[[149 112 136 111]
 [111 123 149 116]]
->
[[111 123 149 116]
 [149 112 136 111]]

[[155 121 140]
 [155 121 151]
 [138 124 110]
 [139 131 105]]
->
[[155 121 151]
 [155 121 140]
 [138 124 110]
 [139 131 105]]

[[123 131 132 125 129 126 138 135]
 [131 128 133 131 126 124 140 135]
 [131 129 128 127 133 136 147 125]
 [128 131 125 132 129 124 118 133]
 [127 124 122 129 129 128  98 126]
 [126 127 126 126 127 130 131 117]
 [125 134 130 125 124 116 119 141]
 [125 119 136 128 122 138 138 111]
 [126 137 131 128 124 124 150 136]]
->
[[125 119 136 128 122 138 138 111]
 [131 128 133 131 126 124 140 135]
 [123 131 132 125 129 126 138 135]
 [126 137 131 128 124 124 150 136]
 [125 134 130 125 124 116 119 141]
 [131 129 128 127 133 136 147 125]
 [126 127 126 126 127 130 131 117]
 [128 131 125 132 129 124 118 133]
 [127 124 122 129 129 128  98 126]]

[[133 112 132 119 128 135 115 121 114 135]
 [133 110 131 123  99 112 155 122 114 138]
 [127 119 135 119 138 140 109 119 120 133]]
->
[[127 119 135 119 138 140 109 119 120 133]
 [133 112 132 119 128 135 115 121 114 135]
 [133 110 131 123  99 112 155 122 114 138]]

[[128 137 115 132 131 134 155]
 [110 125 141 121 121 110 103]]
->
[[110 125 141 121 121 110 103]
 [128 137 115 132 131 134 155]]

[[134 129 125 137 113]
 [135 123 126 135 106]
 [131 118 136 113 127]
 [128 126 131 124 130]
 [135 136 116 142 114]
 [138 138 142 116 149]
 [116 134 130 125 153]]
->
[[138 138 142 116 149]
 [131 118 136 113 127]
 [128 126 131 124 130]
 [116 134 130 125 153]
 [135 123 126 135 106]
 [134 129 125 137 113]
 [135 136 116 142 114]]

[[131 122 124 134 112 122 123 134 123 123 127 126 123 122]
 [131 126 105 123 124 121 136 136 121 121 113 143 143 120]
 [131 123 121 121 142 124 119 132 124 123 131 124 113 123]
 [131 125 101 129 106 121 135 138 121 121 116 149 143 120]]
->
[[131 122 124 134 112 122 123 134 123 123 127 126 123 122]
 [131 123 121 121 142 124 119 132 124 123 131 124 113 123]
 [131 126 105 123 124 121 136 136 121 121 113 143 143 120]
 [131 125 101 129 106 121 135 138 121 121 116 149 143 120]]

[[126 116 121 123 122 124 122 120 124]
 [138 123 104 124 122 119 118 115 116]
 [132 106 111 125 124 122 117 123 120]
 [140 139 108 123 128 118 119 141 116]
 [116 104 134 123 123 128 124 123 131]]
->
[[116 104 134 123 123 128 124 123 131]
 [126 116 121 123 122 124 122 120 124]
 [132 106 111 125 124 122 117 123 120]
 [140 139 108 123 128 118 119 141 116]
 [138 123 104 124 122 119 118 115 116]]
---
[[149 133 143 143 129]
 [144 127 132 158 126]
 [118 137 134 107 144]]
->
[[133 143 143 129 149]
 [127 132 158 126 144]
 [137 134 107 144 118]]

[[106 133 131 122 119 144 125 115 133]
 [128 113 132 123 129 110 140 133 157]
 [138 129 118 146 132 130 126 118 105]
 [122 127 132 121 126 123 135 129 142]
 [121 131 125 122 125 143 117 130 133]
 [135 114 130 116 133 117 138 142 149]
 [135 130 116 148 131 131 122 118 109]
 [128 133 130 139 128 121 131 118 113]
 [130 133 127 123 131 147 124 126 103]]
->
[[133 131 122 119 144 125 115 133 106]
 [113 132 123 129 110 140 133 157 128]
 [129 118 146 132 130 126 118 105 138]
 [127 132 121 126 123 135 129 142 122]
 [131 125 122 125 143 117 130 133 121]
 [114 130 116 133 117 138 142 149 135]
 [130 116 148 131 131 122 118 109 135]
 [133 130 139 128 121 131 118 113 128]
 [133 127 123 131 147 124 126 103 130]]

[[131 142 139 136]
 [117 104 112 134]
 [132 141 129 137]
 [137 133 139 138]]
->
[[142 139 136 131]
 [104 112 134 117]
 [141 129 137 132]
 [133 139 138 137]]

[[119 138 104 132 121 122]
 [122 120 127 134 120 150]
 [118 139 104 132 117 153]
 [127 110 147 131 125 101]
 [118 141 102 131 119 134]
 [124 114 138 133 123 120]
 [121 137 109 130 122 103]
 [119 139 106 131 119 129]
 [124 120 132 131 123 104]]
->
[[138 104 132 121 122 119]
 [120 127 134 120 150 122]
 [139 104 132 117 153 118]
 [110 147 131 125 101 127]
 [141 102 131 119 134 118]
 [114 138 133 123 120 124]
 [137 109 130 122 103 121]
 [139 106 131 119 129 119]
 [120 132 131 123 104 124]]

[[143 136 123 148 124 125 119 106 112 106 129]
 [142 138 117 134 128 119 123 143 125 122 137]]
->
[[136 123 148 124 125 119 106 112 106 129 143]
 [138 117 134 128 119 123 143 125 122 137 142]]

[[131 129 130 129 126 127 130 124 126]
 [126 129 124 120 120 120 120 121 115]
 [128 134 130 132 128 129 131 127 129]
 [129 133 136 131 132 136 139 141 139]
 [129 130 133 133 134 135 129 127 133]
 [123 124 119 126 123 117 128 124 120]
 [128 134 128 130 128 123 129 125 123]
 [105 113 117 118 128 129 132 139 144]
 [128 135 133 125 131 126 128 126 126]]
->
[[129 130 129 126 127 130 124 126 131]
 [129 124 120 120 120 120 121 115 126]
 [134 130 132 128 129 131 127 129 128]
 [133 136 131 132 136 139 141 139 129]
 [130 133 133 134 135 129 127 133 129]
 [124 119 126 123 117 128 124 120 123]
 [134 128 130 128 123 129 125 123 128]
 [113 117 118 128 129 132 139 144 105]
 [135 133 125 131 126 128 126 126 128]]
